Each row of numbers belongs to one of the objects below and depends on some of the facts about them. Some rows are named. Which object is each other row?

Named rows:
[-8 -25 -10 15 3 0 11 -11 21 -7 4 14 0 4 5 8 20 3 -18 -2 7 -4 12 -6 19 12 -14 30 -11 -43 -17 4]: flusin
[2 9 -9 -2 -1 0 -3 20 -1 11 5 -20 3 -32 -22 1 -5 -9 0 -9 10 -1 21 -9 -2 3 -14 -4 7 -3 0 42]: nurubam
[7 7 -12 11 6 -10 -3 0 -14 3 7 20 21 22 6 -6 -19 1 -6 -4 -23 -11 -9 4 -6 4 16 14 7 17 20 -19]: rakal
[0 -2 -5 14 3 -14 4 -2 -21 -2 16 13 11 -2 -9 5 -6 -4 -26 15 -4 -12 -7 -9 -19 7 -7 13 11 28 -3 -27]: ludes
[-18 6 28 0 18 16 5 -4 10 0 -5 -16 -34 -4 -1 -7 9 -3 14 -1 -4 13 -1 -10 -3 -27 -2 6 17 2 -10 8]: grafogrem
[2 7 -7 5 3 5 0 13 8 7 5 -23 13 -30 -8 1 -5 -6 7 -2 16 -4 5 -8 -3 9 -13 -6 -6 -7 1 24]: zutan
[15 -6 -12 -10 9 12 -4 3 7 -4 -4 7 13 -1 23 0 -11 17 9 -14 -19 13 -17 5 9 -2 20 -11 -23 -4 17 2]: mepin
[7 -3 7 -5 -15 -1 12 14 21 4 2 -13 -9 16 3 2 11 1 4 7 19 -4 -13 -12 7 7 5 -23 -6 -6 5 -2]: goplo
[17 -13 17 -15 -31 -13 17 12 13 1 -13 -8 -23 33 -3 1 18 2 6 2 26 -5 7 -7 2 14 9 -27 0 -5 -1 7]: vigrim
[10 9 -19 -20 6 14 -16 6 0 -6 -2 14 2 5 16 4 -11 12 -1 -11 -25 9 -22 7 12 -4 11 -2 -7 -4 20 3]: sodres
[7 -20 5 -10 -3 -3 3 -6 -14 -15 -4 9 -10 -27 -1 12 10 7 -13 10 15 9 10 -1 -14 13 -12 -7 -16 1 -28 -4]: zutror
[17 -6 -12 -20 5 9 -6 6 1 -2 -5 12 1 3 12 0 -6 17 0 -19 -28 19 -6 4 12 -9 20 -9 -12 0 14 12]: vozin
[-8 -27 -11 12 0 4 15 -4 25 5 7 -8 5 -2 -1 7 16 3 -20 -2 -8 6 5 -13 21 -12 -12 8 -5 -15 0 11]: drevor
[11 -2 12 -17 -27 -7 14 22 17 7 0 -8 -26 31 -8 0 17 1 -4 4 17 -2 -5 -14 13 1 10 -29 8 -2 6 9]: puplur
[-6 -8 -10 6 -6 0 4 10 7 12 5 -23 14 -28 -15 4 -2 -7 -6 -4 7 1 15 -3 2 -10 -15 -12 2 -1 7 33]: plaba
[5 -6 12 -12 -33 -13 10 10 10 -2 -6 2 -19 30 0 1 14 -3 1 11 35 -9 -2 4 6 10 8 -30 0 -14 0 0]: kofli
[23 -17 -7 -18 2 4 -2 -4 -3 -8 -18 13 4 5 17 0 -6 19 11 -21 -18 14 7 11 2 3 19 -6 -20 -4 7 11]: brule

Some facts about the objects:
bele	γ	drebimin; bilem	γ	fleska; breflor	γ	bele; brilinar	γ	moradras
brisuk	γ	stedri; brudar	γ	drebimin; brulal	γ	foske; brule	γ	flakal
dazis	γ	grutin; desko	γ	flakal; drali	γ	klefe; dretaflon	γ	logus
dretril	γ	fleska; drevor	γ	fostul; dripek	γ	vulek; druner	γ	vulek
dustil	γ	rodur; fakem	γ	vulek; flakal	γ	rakal; fliko	γ	foske
flizis	γ	fluvar; flusin	γ	pligem; fluvar	γ	drebimin; foskom	γ	skugren
fotran	γ	fluvar; fozar	γ	dretril; gadin	γ	rakal; gega	γ	bele
gobun	γ	drebimin; godi	γ	brudar; goplo	γ	skugren; grafogrem	γ	rodur
grigi	γ	vaga; groma	γ	drebimin; kefek	γ	gadin; klefe	γ	rakal
klelis	γ	gadin; klosko	γ	fostul; kodal	γ	dazis; kofli	γ	skebrir
lezo	γ	fleska; logus	γ	skugren; makin	γ	rodur; memoplas	γ	piru
mepin	γ	gadin; meron	γ	moradras; mimodem	γ	piru; mulos	γ	tritru
nakur	γ	bele; naplos	γ	rakal; nebetran	γ	gadin; neta	γ	gadin
nurubam	γ	pabruk; pabruk	γ	grutin; padrek	γ	pabruk; paklibuk	γ	klefe
peker	γ	brudar; peskal	γ	foske; piru	γ	grutin; plaba	γ	grutin
plaplir	γ	klefe; plifa	γ	ludes; pligem	γ	fostul; pluflen	γ	flakal
potral	γ	foske; puplur	γ	vonel; putrove	γ	fluvar; remil	γ	dazis
rigrin	γ	piru; risem	γ	dazis; rodur	γ	drebimin; rubom	γ	klefe
rugum	γ	bele; rusum	γ	vonel; sakles	γ	grutin; sapar	γ	vonel
skebrir	γ	skugren; skoflos	γ	tritru; sodres	γ	tritru; soraron	γ	tritru
stedri	γ	rakal; stiple	γ	klefe; telo	γ	piru; tever	γ	drebimin
trabu	γ	moradras; tritri	γ	brudar; tritru	γ	rakal; tubratuk	γ	ludes
tumos	γ	rakal; vaga	γ	foske; veplek	γ	pligem; vigrim	γ	skebrir
vonel	γ	skugren; vostor	γ	skugren; vozin	γ	flakal; vufum	γ	klefe
vulek	γ	ludes; vureze	γ	ludes; vuskegrel	γ	vulek; zete	γ	skebrir
zoskas	γ	flakal; zuri	γ	vaga; zutan	γ	grutin; zutror	γ	ludes
bilem	ε	a; breflor	ε	e; brilinar	ε	c; brisuk	ε	a
brulal	ε	a; brule	ε	d; desko	ε	a; drali	ε	d
dretaflon	ε	c; drevor	ε	e; dripek	ε	e; druner	ε	a
dustil	ε	a; fakem	ε	b; fliko	ε	b; flizis	ε	a
flusin	ε	a; foskom	ε	a; fotran	ε	b; fozar	ε	a
gega	ε	f; gobun	ε	g; godi	ε	d; goplo	ε	b
grafogrem	ε	f; grigi	ε	a; groma	ε	a; kefek	ε	a
klelis	ε	g; klosko	ε	a; kodal	ε	c; kofli	ε	a
lezo	ε	d; makin	ε	c; memoplas	ε	e; mepin	ε	b
meron	ε	f; mimodem	ε	c; mulos	ε	a; nakur	ε	a
naplos	ε	b; nebetran	ε	d; neta	ε	f; nurubam	ε	f
padrek	ε	a; paklibuk	ε	f; peker	ε	a; peskal	ε	c
plaba	ε	e; plaplir	ε	b; plifa	ε	c; pluflen	ε	e
potral	ε	f; puplur	ε	f; putrove	ε	g; remil	ε	b
rigrin	ε	d; risem	ε	a; rubom	ε	g; rugum	ε	b
rusum	ε	c; sakles	ε	a; sapar	ε	a; skoflos	ε	f
sodres	ε	c; soraron	ε	e; stiple	ε	c; telo	ε	a
tever	ε	c; trabu	ε	a; tritri	ε	f; tubratuk	ε	a
tumos	ε	g; veplek	ε	b; vigrim	ε	d; vostor	ε	e
vozin	ε	f; vufum	ε	a; vureze	ε	d; vuskegrel	ε	g
zete	ε	e; zoskas	ε	c; zuri	ε	b; zutan	ε	b
zutror	ε	g

Name these rows:
No name comes twice in this set of rows, the named rows included.
[-6 -4 -14 8 -6 -1 1 15 5 14 5 -28 18 -37 -20 3 -8 -10 -4 -6 12 -2 20 -2 -3 -8 -18 -13 5 -2 10 45]  memoplas
[-3 13 -9 -9 -1 9 -8 5 7 1 6 -5 -7 -4 -5 6 7 -2 -9 4 -3 1 -10 -8 11 1 -14 4 3 -7 -2 -1]  brilinar
[3 -16 8 -7 -32 -8 19 15 23 10 0 -15 -13 30 -4 2 15 0 -8 8 17 -2 -8 -7 13 -10 8 -38 4 1 15 8]  zete
[-27 -7 26 9 15 15 11 -12 16 3 -5 -24 -21 -6 4 -5 7 -3 11 3 -4 13 -4 -4 -3 -39 -4 -2 14 5 -1 7]  breflor
[1 -9 -5 11 5 -16 4 -3 -29 -7 18 19 8 -14 -11 12 -7 1 -37 21 -1 -9 -10 -12 -28 8 -11 9 8 36 -8 -32]  vulek
[-6 -17 -5 7 -1 -1 6 -9 12 -6 1 10 0 0 2 6 15 2 -11 1 9 -2 11 -1 13 9 -10 16 -9 -31 -15 3]  klosko
[0 -16 4 -4 -24 -5 16 10 20 9 2 -15 -7 19 -5 3 14 1 -8 6 11 1 -5 -7 12 -12 3 -29 3 1 11 8]  vostor
[3 -2 -1 -6 -1 3 3 4 8 4 2 -7 -9 -6 -9 3 12 3 -5 -3 -5 9 6 -12 12 -4 -5 -1 -2 -1 -9 8]  meron
[0 -26 0 -11 -1 -6 1 -9 -22 -20 4 15 -10 -41 -3 21 8 10 -32 20 20 10 0 0 -22 6 -19 -14 -16 9 -31 -12]  druner
[-1 1 -9 -14 2 7 -7 3 -7 -9 10 2 -13 -23 -6 17 7 4 -26 14 2 6 -16 -12 -5 2 -21 -4 -1 8 -11 -8]  plifa
[5 12 4 -19 -27 -2 3 22 16 3 3 -7 -25 33 -5 5 13 -4 -6 12 20 -10 -22 -10 13 6 1 -23 13 -6 12 -1]  rusum
[-3 -21 -13 17 13 8 17 -2 35 -1 10 -2 5 0 7 8 19 7 -14 -3 -2 -3 -2 -23 23 10 -12 28 -15 -35 -8 2]  veplek

Now the same objects, written a new way:
Known rows:
[3 1 6 -16 -8 5 -4 -14 -5 8 10 -19 31 -2 7 -7 -27 -8 9 18 -15 -18 24 -10 12 11 -13 -12 -11 -5 -20 5 -9 3 22 17 3]: kefek
[0 1 -3 10 3 -10 -16 -3 -5 20 8 16 3 10 -10 -7 14 -7 5 14 -7 25 -33 3 3 -18 -1 8 9 15 19 0 17 11 -10 12 4]: ludes
[-24 1 -4 -5 18 5 -14 -13 -37 9 -1 10 -15 3 -24 -12 8 5 9 13 -6 9 -30 -2 11 -10 -3 3 -1 2 16 -6 21 1 -2 0 12]: vureze
[-5 -5 -14 7 15 -1 -12 -15 -31 2 7 8 0 22 -3 -10 16 -6 6 11 -18 19 -24 13 -3 -15 6 14 -3 0 8 -5 11 -2 -1 -13 8]: zutror
[-3 -3 -8 7 9 -8 -26 -14 -16 23 11 20 5 18 -18 -12 23 -11 9 24 -18 32 -46 6 2 -26 -1 10 9 15 23 -4 25 15 -9 15 9]: vulek
[0 -8 0 4 0 -9 8 5 -5 1 1 -3 -4 -1 -2 3 -4 7 4 4 -4 1 -11 2 1 2 8 0 0 3 -3 -22 -10 -10 7 16 -7]: bilem
[7 6 8 18 -6 -17 2 16 9 16 3 11 1 2 3 1 0 -1 -2 1 11 17 -16 -3 6 -8 0 4 9 18 11 5 6 6 -15 13 -1]: fleska
[2 1 6 -16 -8 6 -5 -14 -6 8 9 -20 32 -2 8 -7 -28 -9 9 18 -16 -18 26 -11 13 12 -14 -12 -11 -5 -20 5 -10 2 22 16 3]: vufum
[9 11 12 5 -11 -8 -7 2 9 20 9 2 24 0 10 -6 -15 -12 1 10 2 4 9 -11 14 -1 -15 -2 1 13 1 24 5 13 -3 12 5]: rakal
[-12 15 13 -15 0 11 -7 -11 -22 11 3 -10 18 -9 2 -13 -30 -4 6 12 1 -18 24 -19 25 11 -24 -11 -12 -1 -8 27 9 7 9 0 15]: brule
[16 8 -12 -16 10 20 -1 6 20 -19 -13 2 -12 -6 15 -3 12 8 -6 -16 14 -33 -14 20 -33 -29 22 -8 9 -9 -2 3 9 3 -3 -5 14]: tritri
[9 13 6 8 -11 -22 -1 5 19 3 21 9 3 0 -16 16 15 -3 -1 -11 20 18 -18 8 18 14 -7 0 13 -5 17 8 2 0 -18 -2 -10]: skugren
[-6 4 -1 3 2 -13 14 -14 -4 -14 17 -1 3 6 -17 23 17 5 2 -23 11 7 -5 11 16 21 2 -2 1 -24 10 0 2 -10 -12 -23 -11]: vostor
[10 17 4 5 -13 -25 -2 3 23 -1 29 9 6 -2 -22 24 19 -3 0 -16 24 19 -20 11 24 22 -10 -2 14 -14 20 9 0 -4 -20 -6 -14]: vonel
[3 3 -4 -11 -9 -18 4 -10 10 -17 31 -6 2 -4 -32 30 17 6 6 -15 11 5 -16 17 21 35 0 -9 7 -33 7 -17 -17 -20 -1 -5 -22]: kofli
[-12 -23 9 11 4 -21 30 10 14 0 -19 17 -30 40 -9 -25 -40 11 22 9 6 -5 -14 14 2 26 23 10 -10 -6 -7 -17 -27 -12 8 19 2]: grigi
[6 6 -11 -2 -18 12 -9 -3 12 -28 -26 -3 -10 3 14 4 19 -7 -11 -10 22 -23 3 21 -22 -35 17 10 0 -7 -5 -16 3 -2 -14 -13 30]: fotran

Which object is each row?
No name comes twice in this set of rows, the named rows included.
[6 6 7 15 -5 -15 0 14 8 13 2 11 0 2 2 0 1 -1 -2 0 10 15 -15 -1 5 -6 -1 4 8 16 10 4 5 6 -13 10 -1]  moradras
[-7 -14 -11 -5 9 -1 -11 -15 -20 5 6 1 -1 11 -18 -6 12 0 12 19 -24 10 -30 9 -2 -11 9 3 1 -1 5 -27 3 -3 11 17 -1]  tubratuk
[9 15 6 23 8 -29 13 38 -30 18 3 -10 12 -19 23 17 -3 13 -17 -8 18 20 -19 -6 10 -19 8 0 9 38 2 -13 3 -13 -19 16 -10]  pligem
[2 0 -3 -8 -7 -14 5 -6 8 -12 23 -6 0 -4 -24 22 12 6 6 -9 6 2 -14 12 15 26 1 -6 4 -24 5 -19 -15 -17 2 1 -18]  foskom
[-7 -18 5 7 3 -15 21 7 7 -2 -11 9 -21 26 -7 -16 -26 9 15 6 2 -4 -12 10 0 18 18 6 -7 -4 -6 -18 -21 -11 8 16 -2]  brulal
[5 7 1 2 -1 3 -3 -10 -17 3 8 -8 24 10 19 -10 -16 -11 1 5 -7 -6 23 -1 9 4 -10 1 -11 -3 -12 20 -1 0 5 -12 9]  tumos
[1 -3 13 21 -3 -23 13 17 20 13 -9 23 -14 25 0 -16 -20 1 8 3 16 12 -17 4 5 7 6 10 3 12 9 8 -5 4 -13 13 4]  foske
[0 -11 -1 4 28 -11 20 18 9 -1 -9 14 -18 33 3 -23 -27 14 12 -4 3 -1 -17 14 -7 17 17 5 -4 -3 -3 10 -10 -7 -1 -3 -6]  potral
[1 3 -2 9 16 -22 21 31 -48 4 1 -27 9 -24 20 20 -8 24 -12 -7 4 4 -15 -2 5 -12 19 -7 0 25 -13 -43 -13 -31 2 19 -17]  flusin
[-13 19 3 -12 0 -12 2 -7 -5 -14 24 3 -13 -12 -38 23 14 10 5 -21 27 3 -16 8 33 34 -12 -9 6 -31 18 3 1 -16 -13 -22 -11]  vigrim
[12 11 -9 -15 17 -15 4 0 12 -16 34 -2 4 3 -22 21 17 9 3 -26 12 7 -21 22 14 34 -1 -10 12 -33 9 10 -5 -16 -9 -25 -26]  puplur
[-8 15 1 -12 -7 23 -4 -1 4 -16 -25 7 -30 -20 -1 0 10 8 -3 -11 29 -37 -10 4 -13 -28 12 -7 4 -8 7 -4 15 2 -8 -2 30]  godi

The same objects again, as new rows of numbers:
Some objects and their rows:
[-9 3 0 -9 0 -6 5 -1 4 -3 -15 2 25 -3 -4 -11 -2 -3 2 1 -6 5 8 1 -13 2 -7 -3]: dazis
[7 3 -2 7 8 2 -6 -8 -3 -10 -8 3 22 6 4 -17 10 -10 -4 6 -1 9 11 8 0 -8 -5 2]: remil
[-2 -12 -1 -19 13 11 -19 12 7 15 3 8 8 8 -9 17 4 -4 11 6 -9 1 5 -8 1 12 -3 -11]: fluvar
[9 -3 -6 -10 4 10 -25 12 8 11 17 9 9 13 3 4 5 -6 3 7 -4 1 1 12 10 5 4 -12]: fotran
[8 -3 2 -9 -2 3 -12 17 5 14 20 11 6 8 7 17 4 -1 -7 -3 -9 2 -4 6 8 13 -1 -5]: flizis
[6 13 8 -10 19 3 0 9 -6 -5 -9 -7 10 3 0 7 8 -12 -4 -3 -14 -1 5 -2 0 -12 6 5]: vureze
[4 15 10 -12 19 0 2 7 -8 -8 -9 -6 13 -1 0 -1 3 -12 -10 -1 -18 -1 5 -1 -1 -12 3 6]: vigrim
[-5 -2 -1 -4 1 1 1 3 4 -1 -8 -1 20 2 -2 -4 1 -5 3 1 -1 8 5 1 -9 4 -6 -2]: skebrir
[12 1 2 16 -2 -3 -1 6 -5 -6 4 2 15 6 15 -2 11 0 -12 -7 -1 15 -1 11 3 0 -8 7]: kofli
[3 6 10 -3 11 -1 1 1 -8 3 3 7 16 3 4 4 2 -1 -13 -1 -8 2 7 1 -5 1 1 9]: druner
[3 -1 16 -6 22 4 -2 1 -16 3 1 9 16 2 -4 9 6 1 -15 2 -13 -3 10 -7 -4 -3 1 11]: trabu
[5 -10 5 -14 5 5 -17 12 -1 5 19 4 -2 -2 -1 20 10 -5 0 2 -5 12 -2 -2 10 10 0 2]: gobun
[2 5 2 -6 4 5 -9 -1 -2 1 3 2 21 9 3 -9 4 -8 -1 6 -2 1 9 9 -3 -4 4 -3]: zuri
[5 -2 5 -7 20 8 -12 -5 -7 -1 0 6 18 8 -5 -5 9 -7 -2 8 -6 0 14 0 -4 -8 3 2]: fakem
[-2 2 17 5 6 10 2 13 -19 11 9 -7 19 16 1 6 9 4 -2 2 -3 -5 9 2 -16 1 15 18]: brisuk
[8 -2 12 12 12 -3 2 -5 -10 -9 -8 5 17 4 5 -3 8 -2 -14 -2 -5 12 10 -2 0 -5 -8 12]: sakles
[-14 5 2 -17 -12 14 -5 19 -30 -15 1 -14 13 -10 3 9 6 4 19 6 -9 -11 13 -15 -16 2 20 19]: vozin

Rows to name:
No name comes twice in this set of rows, the named rows included.
[17 -8 -9 1 0 13 -29 12 6 8 19 7 6 18 9 3 14 -6 4 6 0 6 0 13 18 5 -2 -8]  rugum

Now the same objects, written a new way:
Some rows with their names:
[18 -33 -15 9 5 3 -3 1 10 -1 -10 4 -26 5 -6]: dustil
[2 -30 11 0 -23 10 13 0 -6 -4 2 1 -13 9 -19]: desko
[15 -18 7 16 -4 -5 12 12 -6 -5 -2 6 -20 8 -5]: fozar
[6 -22 7 25 3 -17 13 9 11 10 8 -4 -8 9 -23]: padrek
[8 -13 3 25 -5 0 27 27 -12 2 -14 21 -23 16 6]: flusin
[-9 14 8 11 20 5 3 6 19 23 15 -13 17 5 -1]: kodal
[9 22 8 -8 22 15 7 9 -3 -4 -14 -29 11 -7 4]: rusum
[15 0 -7 -6 4 -19 25 -8 -15 -7 -20 -20 11 -13 4]: vigrim
[-6 10 8 -9 -18 24 9 -24 3 5 -2 7 24 -4 5]: tumos
[11 6 -18 1 11 15 -7 -24 20 8 -13 10 11 -10 18]: putrove
[-1 22 5 -13 17 -18 -7 6 -15 -20 -30 -20 6 -1 -12]: skugren
[-22 25 0 9 6 -8 6 28 -19 2 -24 35 -8 23 21]: pligem
[-8 -2 -25 -13 18 -6 -34 -8 12 -2 -17 11 -13 8 5]: drebimin
[0 23 5 -14 18 -18 -6 7 -16 -21 -33 -23 7 -2 -14]: vonel
[-8 -1 -25 -13 18 -6 -34 -8 12 -2 -17 11 -12 8 5]: brudar
[-13 18 5 -3 7 -15 -14 7 -9 -8 -8 14 -3 14 5]: dretril
[-24 14 5 10 14 -32 -12 4 12 14 6 1 12 14 -18]: pabruk

Rows to name:
No name comes twice in this set of rows, the named rows included.
[-25 13 5 13 16 -34 -10 5 16 18 9 -1 16 14 -22]  piru
[-19 21 1 5 5 -10 0 19 -15 0 -19 27 -5 19 14]  fostul
[-10 14 8 12 21 3 4 6 20 24 17 -13 19 5 -3]  mimodem
[-3 -7 -7 13 3 -31 21 -10 8 22 11 -5 17 -1 -2]  rigrin
[17 -21 5 15 -3 -4 12 10 -3 -4 -1 2 -18 6 -8]  trabu
[8 20 10 -7 21 15 5 7 -1 -2 -12 -25 11 -5 5]  dretaflon
[10 -16 4 22 -4 -1 22 21 -10 0 -10 15 -21 13 1]  klosko

